Below are the code and all the weights of a small trained network. Each question names an input and a target symbol and asks about switching units off, where a switched-off unit gives its printed mean instead of its output.

import numpy as np


def w(rows, s, z=0):
    codes = np.array(rows[::2]) - 128.0
    scale = np.full(codes.shape[1], s)
    scale[-1] = z or s
    return codes * scale


def norm(h):
    return h / np.sqrt((h * h).mean(-1, keepdims=True) + 1e-5)


def f(y):
    return y / 2 * (1 + np.tanh(0.7978845608 * (y + 0.044715 * y**3)))


def softmax(a):
    e = np.exp(a - a.max(-1, keepdims=True))
    return e / e.sum(-1, keepdims=True)


def log_softmax(a):
    a = a - a.max(-1, keepdims=True)
    return a - np.log(np.exp(a).sum(-1, keepdims=True))


def net(x, mask):
    ids = ['γζημξπστ'.index(c) for c in x.split()]
    T = len(ids)
    res = E[ids] + P[:T]
    u = 0
    for l in range(2):
        q, k, v = (norm(res) @ M[l].T for M in (Q, K, V))
        z = softmax(np.where(np.tri(T) > 0, q @ k.T / 2**0.5, -1e9)) @ v
        res = res + np.where(mask[u], z, O[l][:, -1]) @ O[l][:, :-1]
        u += 1
        y = f(norm(res) @ A[l][:, :-1].T + A[l][:, -1])
        res = res + np.where(mask[u : u + 4], y, B[l][:, -1]) @ B[l][:, :-1]
        u += 4
    return log_softmax(norm(res)[-1] @ U[:, :-1].T + U[:, -1])


Q, K, V, O, A, B = {}, {}, {}, {}, {}, {}
E = w([
[214,112,96,147,183,108],'γ',
[153,209,95,136,2,90],'ζ',
[127,44,67,140,103,118],'η',
[204,62,151,183,174,88],'μ',
[129,74,129,183,95,141],'ξ',
[223,152,145,112,80,153],'π',
[146,133,68,185,115,132],'σ',
[146,88,106,97,41,62],'τ',
],0.0087)
P = w([
[36,149,155,57,157,117],'0',
[229,5,165,208,160,140],'1',
[74,182,129,160,112,44],'2',
[254,37,139,240,124,135],'3',
[60,183,134,162,116,49],'4',
[253,48,142,230,134,139],'5',
[13,172,139,145,127,55],'6',
],0.0057)
Q[0] = w([
[230,68,117,180,89,255],'L0H1',
[166,84,50,107,73,135],'L0H1',
],0.0061)
K[0] = w([
[2,131,97,41,196,163],'L0H1',
[97,150,95,119,197,175],'L0H1',
],0.0077)
V[0] = w([
[235,129,231,160,155,3],'L0H1',
[190,214,46,60,229,79],'L0H1',
],0.0051)
O[0] = w([
[179,155,222,182,124,15,182],'L0H1',
[246,142,86,2,209,92,4],'L0H1',
],0.0063,0.002)
A[0] = w([
[200,51,62,2,121,132,142],'L0N1',
[72,112,134,44,106,135,4],'L0N2',
[121,81,194,105,153,161,11],'L0N3',
[101,32,177,172,166,121,164],'L0N4',
],0.0058,0.0011)
B[0] = w([
[95,181,109,180,228,117,227],'L0N1',
[225,73,122,109,102,156,81],'L0N2',
[209,156,54,143,2,138,75],'L0N3',
[172,220,101,142,9,121,253],'L0N4',
],0.0074,0.0018)
Q[1] = w([
[3,187,234,121,167,73],'L1H1',
[250,130,62,187,113,180],'L1H1',
],0.0059)
K[1] = w([
[161,115,178,254,104,94],'L1H1',
[105,126,98,63,186,122],'L1H1',
],0.012)
V[1] = w([
[154,179,154,197,218,183],'L1H1',
[147,253,162,91,88,188],'L1H1',
],0.0073)
O[1] = w([
[118,130,168,169,173,246,4],'L1H1',
[163,210,149,66,58,241,160],'L1H1',
],0.011,0.0018)
A[1] = w([
[83,155,140,190,225,140,254],'L1N1',
[132,167,254,99,137,174,121],'L1N2',
[144,159,117,140,128,39,103],'L1N3',
[85,120,59,132,134,55,107],'L1N4',
],0.0096,0.0016)
B[1] = w([
[75,206,145,110,100,119,206],'L1N1',
[144,1,182,82,74,200,143],'L1N2',
[136,107,133,100,133,185,253],'L1N3',
[113,121,118,49,179,203,217],'L1N4',
],0.0093,0.0057)
U = w([
[189,205,189,110,240,109,144],'γ',
[180,237,108,62,73,112,229],'ζ',
[99,49,66,112,181,152,158],'η',
[189,108,217,194,165,47,124],'μ',
[71,98,105,248,71,130,5],'ξ',
[152,102,234,106,132,237,72],'π',
[101,222,65,155,204,202,220],'σ',
[128,85,105,76,142,2,79],'τ',
],0.0073,0.0015)

Each question gives the input, a string of symbols that net reads in full, and the target symbol t.
The units are the heads (2 rows each of Q, K, V and O) and the neurons (one row each of A and B). Each row of codes is followed by its name. A weight is (code - 128) times the scale printed after its matrix; where a second scale follows, it is the last column's (O, A, B and U).
mask holds one flag per unit, layer by layer, with each layer's heads first. A switched-off unit (its flag False) gives its mean, the last column of its rows in O or B, instead of its output. The means were averaged over made-up inputs and are rounded, as every weight is.
A unit's drop is (log p(t) with every unit on - log p(t) with that unit switched off) / (log p(t) with every unit on - log p(t) with every unit switched off).
The circuit of an input: a set's keep is (log p(t) with only the set's units on - log p(t) with every unit switched off) / (log p(t) with every unit on - log p(t) with every unit switched off). Starting from all 10 units, units are removed one at a time, each time the one whose removal leaves the highest keep (on an exact tie, the one counted first), for as long as the keep stays at least 0.8.
circuit, biggest first: the units of the circuit, biggest drop first
unit that matters most: the unit with the biggest drop
top k neurons: the k neurons with the biggest drops, biggest first
top k neurons in layer l: the k neurons of layer l with the biggest drops, biggest first
drop when u is switched off: that unit's drop, to one decimal
input σ ξ η τ, target σ: unit that matters most => L0H1
input σ ζ σ π, target σ: circuit, biggest first => [L0H1 L0N1]
input η η τ σ ζ ξ, target η: circuit, biggest first => [L1H1 L0H1]
input η ζ ζ γ η γ, target η: circuit, biggest first => [L1H1 L0H1]
input γ ζ μ τ, target γ: circuit, biggest first => [L0H1 L0N1]
input μ η ζ ζ ζ ζ, target μ: circuit, biggest first => [L0H1 L1N1]
input ζ τ ζ, target τ: circuit, biggest first => [L1H1 L1N1]
input γ ζ π π, target γ: top 2 neurons => [L0N1 L0N4]
input γ μ π ξ, target γ: top 2 neurons => [L0N1 L1N1]
input π ζ ζ π ζ ζ, target π: circuit, biggest first => [L1H1 L0H1 L1N2 L0N1]
input η η μ ξ ζ μ, target η: top 2 neurons in layer 1 => [L1N4 L1N3]
input π π σ τ, target π: circuit, biggest first => [L1H1 L0H1 L0N1 L1N2]
input σ τ σ ζ, target σ: circuit, biggest first => [L0H1 L0N1]
input γ ζ ζ σ ζ ζ, target γ: unit that matters most => L0H1
input ξ ξ η π, target ξ: drop when L0N1 is switched off => 0.0
input η ζ π π ζ σ, target η: drop when L1H1 is switched off => 0.7
input τ π ζ τ ξ τ, target τ: drop when L1H1 is switched off => 1.1
